Here is a tiny trained network, its code and every weight. The questions are about switching its units off for an input and a class, where a switched-off unit gives its printed mean instead of its output.

import numpy as np


def w(rows, s, z=0):
    codes = np.array(rows[::2]) - 128.0
    scale = np.full(codes.shape[1], s)
    scale[-1] = z or s
    return codes * scale


def f(y):
    return np.maximum(y, 0)


def log_softmax(a):
    a = a - a.max(-1, keepdims=True)
    return a - np.log(np.exp(a).sum(-1, keepdims=True))


def net(x, mask):
    res = np.array(x, float).reshape(1, 5) / 4 @ E
    y = f(res @ A[0][:, :-1].T + A[0][:, -1])
    res = res + np.where(mask, y, B[0][:, -1]) @ B[0][:, :-1]
    return log_softmax(res[-1] @ U[:, :-1].T + U[:, -1])


A, B = {}, {}
E = w([
[122,17,189,55,56,199,216,225],'x0',
[217,41,30,196,235,25,242,206],'x1',
[130,130,133,129,125,120,133,121],'x2',
[251,217,254,47,233,147,226,82],'x3',
[34,64,183,236,215,195,188,39],'x4',
],0.0048)
A[0] = w([
[175,166,82,68,66,67,76,190,57],'N1',
[49,72,61,176,62,124,69,151,84],'N2',
[18,63,38,189,32,128,43,161,46],'N3',
[146,223,90,173,179,66,68,67,94],'N4',
[211,45,43,204,230,24,227,197,46],'N5',
[175,167,86,69,68,66,81,190,63],'N6',
[149,231,82,180,188,58,60,55,75],'N7',
[139,30,187,36,72,195,201,219,107],'N8',
[167,164,92,77,81,73,90,179,78],'N9',
[42,68,165,232,182,181,164,61,40],'N10',
[64,80,153,207,168,169,149,81,78],'N11',
[59,199,199,85,48,230,47,60,1],'N12',
[187,57,64,184,199,50,199,179,82],'N13',
[49,73,161,222,181,178,157,68,54],'N14',
[175,165,87,68,74,66,83,189,53],'N15',
[138,46,178,53,83,182,185,200,128],'N16',
[223,237,253,25,199,185,209,74,83],'N17',
[60,78,156,213,174,172,154,76,62],'N18',
[147,221,89,175,181,63,71,64,93],'N19',
[147,226,87,175,182,63,64,62,92],'N20',
],0.005,0.0023)
B[0] = w([
[153,174,81,71,171,167,170,137,185],'N1',
[191,112,173,162,205,69,92,208,202],'N2',
[208,108,196,174,228,39,76,253,226],'N3',
[105,104,124,183,67,152,190,196,195],'N4',
[32,217,216,54,62,91,47,106,245],'N5',
[154,181,75,69,175,174,175,137,184],'N6',
[103,103,125,189,62,154,194,197,202],'N7',
[102,96,120,211,50,154,209,209,213],'N8',
[150,169,83,79,166,165,168,132,176],'N9',
[165,205,71,50,176,172,174,173,212],'N10',
[154,175,87,75,162,157,162,156,193],'N11',
[51,203,207,63,80,81,60,141,219],'N12',
[58,187,192,74,78,105,68,109,217],'N13',
[159,190,76,60,170,165,169,168,206],'N14',
[153,182,75,71,171,175,175,137,180],'N15',
[109,103,120,188,69,145,189,180,200],'N16',
[191,95,189,197,203,46,72,225,253],'N17',
[157,184,82,65,167,163,166,162,197],'N18',
[105,105,124,183,65,153,190,198,196],'N19',
[106,106,124,181,69,150,187,190,199],'N20',
],0.0061,0.0063)
U = w([
[26,187,191,59,79,100,58,113,87],'0',
[224,85,169,186,224,58,87,164,88],'1',
[173,171,55,42,184,218,171,126,97],'2',
[93,69,116,217,35,180,197,149,106],'3',
[133,107,121,126,135,134,124,115,255],'4',
[139,55,94,136,127,134,95,46,167],'5',
[133,16,77,131,132,149,89,2,61],'6',
[135,15,88,127,136,164,86,43,60],'7',
],0.0084,0.0096)

Each question gives the input, the list of numbers given to net, and the class t.
The units are the neurons (one row each of A and B). Each row of codes is followed by its name. A weight is (code - 128) times the scale printed after its matrix; where a second scale follows, it is the last column's (A, B and U).
mask holds one flag per neuron, in row order. A switched-off neuron (its flag False) gives its mean, the last column of its row in B, instead of its output. The means were averaged over made-up inputs and are rounded, as every weight is.
A unit's drop is (log p(t) with every unit on - log p(t) with that unit switched off) / (log p(t) with every unit on - log p(t) with every unit switched off).
The circuit of an input: a set's keep is (log p(t) with only the set's units on - log p(t) with every unit switched off) / (log p(t) with every unit on - log p(t) with every unit switched off). Starting from the 12 units with the biggest drops (on a tie, the unit counted first), units are removed one at a time, each time the one whose removal leaves the highest keep (on an exact tie, the one counted first), for as long as the keep stays at least 0.8.
circuit, biggest first: the units of the circuit, biggest drop first
unit that matters most: the unit with the biggest drop
top k neurons: the k neurons with the biggest drops, biggest first
drop when u is switched off: that unit's drop, to one decimal
input [7,1,5,-7,6], class 1: circuit, biggest first	[N3]
input [2,1,0,-4,-4], class 1: top 2 neurons	[N3; N2]
input [1,-2,0,-5,1], class 1: circuit, biggest first	[N3; N2]
input [7,1,-4,-6,8], class 2: circuit, biggest first	[N10; N14]
input [1,5,-5,-5,0], class 0: circuit, biggest first	[N5; N13]
input [0,5,-7,-7,8], class 2: top 4 neurons	[N10; N14; N17; N18]
input [7,-1,-1,6,0], class 3: top 3 neurons	[N8; N16; N3]
input [7,-4,-1,2,4], class 3: top 3 neurons	[N8; N16; N5]
input [7,-2,-3,3,7], class 2: top 2 neurons	[N10; N14]
input [-5,8,-1,-7,3], class 0: top 2 neurons	[N5; N13]
input [4,4,4,0,-1], class 0: circuit, biggest first	[N5; N13]
input [4,0,-1,-1,-3], class 3: circuit, biggest first	[N8; N16]
input [-1,0,5,-5,-5], class 1: top 3 neurons	[N3; N2; N10]
input [-4,-3,1,7,6], class 1: unit that matters most	N17
input [6,3,-2,4,4], class 3: top 4 neurons	[N8; N16; N3; N2]
input [-5,2,-5,-6,0], class 1: top 4 neurons	[N3; N2; N8; N16]
input [-1,5,-2,-7,-3], class 1: top 3 neurons	[N3; N2; N12]
input [-5,-2,-4,8,4], class 1: drop when N17 is switched off	1.6
input [-4,-2,2,-1,-2], class 3: drop when N17 is switched off	0.1
input [8,-2,-8,-1,-6], class 3: unit that matters most	N8
input [5,6,-4,5,-5], class 0: drop when N5 is switched off	0.7
